Below is a small trained network, with its code and all its weights. Each question gives an input and a class and asks what happens when units are switched off, that is, made to give their printed mean instead of their output.

import numpy as np


def w(rows, s, z=0):
    codes = np.array(rows[::2]) - 128.0
    scale = np.full(codes.shape[1], s)
    scale[-1] = z or s
    return codes * scale


def f(y):
    return y / 2 * (1 + np.tanh(0.7978845608 * (y + 0.044715 * y**3)))


def log_softmax(a):
    a = a - a.max(-1, keepdims=True)
    return a - np.log(np.exp(a).sum(-1, keepdims=True))


def net(x, mask):
    res = np.array(x, float).reshape(1, 7) / 4 @ E
    y = f(res @ A[0][:, :-1].T + A[0][:, -1])
    res = res + np.where(mask, y, B[0][:, -1]) @ B[0][:, :-1]
    return log_softmax(res[-1] @ U[:, :-1].T + U[:, -1])


A, B = {}, {}
E = w([
[133,131,128],'x0',
[124,120,131],'x1',
[239,35,28],'x2',
[131,132,127],'x3',
[130,134,127],'x4',
[134,131,126],'x5',
[255,134,243],'x6',
],0.0056)
A[0] = w([
[251,43,49,69],'N1',
[90,252,240,76],'N2',
[108,145,90,5],'N3',
[86,167,44,3],'N4',
[98,204,162,57],'N5',
[246,144,255,52],'N6',
],0.009,0.0048)
B[0] = w([
[126,133,252,254],'N1',
[165,114,214,222],'N2',
[50,69,137,106],'N3',
[44,50,99,135],'N4',
[142,73,171,141],'N5',
[47,116,12,229],'N6',
],0.022,0.0052)
U = w([
[221,81,232,22],'0',
[92,58,54,103],'1',
[254,179,116,254],'2',
],0.0073,0.0054)

Each question gives the input, the list of numbers given to net, and the class t.
The units are the neurons (one row each of A and B). Each row of codes is followed by its name. A weight is (code - 128) times the scale printed after its matrix; where a second scale follows, it is the last column's (A, B and U).
mask holds one flag per neuron, in row order. A switched-off neuron (its flag False) gives its mean, the last column of its row in B, instead of its output. The means were averaged over made-up inputs and are rounded, as every weight is.
A unit's drop is (log p(t) with every unit on - log p(t) with that unit switched off) / (log p(t) with every unit on - log p(t) with every unit switched off).
The circuit of an input: a set's keep is (log p(t) with only the set's units on - log p(t) with every unit switched off) / (log p(t) with every unit on - log p(t) with every unit switched off). Starting from all 6 units, units are removed one at a time, each time the one whose removal leaves the highest keep (on an exact tie, the one counted first), for as long as the keep stays at least 0.8.
units of the circuit, in order: the units of the circuit, biggest drop first
k most important neurons: the k neurons with the biggest drops, biggest first
drop when u is switched off: that unit's drop, to one decimal
input [-1,-1,2,-5,0,2,6], class 1: 2 most important neurons : [N6 N2]
input [-1,6,-7,1,4,1,-5], class 0: 3 most important neurons : [N2 N6 N5]
input [5,-6,-7,3,7,7,-4], class 0: units of the circuit, in order : [N2]
input [-6,1,6,5,-5,8,-3], class 0: 2 most important neurons : [N1 N6]
input [0,2,-5,-5,1,2,7], class 1: 2 most important neurons : [N6 N1]
input [2,2,-7,6,4,8,-7], class 0: 2 most important neurons : [N6 N2]
input [-4,-8,8,-7,1,-6,-5], class 0: 2 most important neurons : [N1 N6]
input [-1,4,4,-4,6,-4,7], class 1: 2 most important neurons : [N6 N2]
input [6,7,-6,0,6,7,7], class 1: 2 most important neurons : [N6 N1]
input [5,-4,5,2,7,5,6], class 1: 2 most important neurons : [N6 N2]
input [-1,0,-8,-5,-4,-2,-6], class 0: 2 most important neurons : [N2 N6]
input [1,-6,7,3,3,3,-5], class 0: drop when N1 is switched off : 0.9
input [2,0,-1,3,-2,8,7], class 1: drop when N6 is switched off : 0.8
input [2,-1,1,3,-1,1,5], class 1: drop when N6 is switched off : 0.6
input [7,-4,8,-8,-6,-5,-7], class 0: drop when N1 is switched off : 1.2
input [0,1,7,8,1,6,0], class 0: most important neuron : [N1]
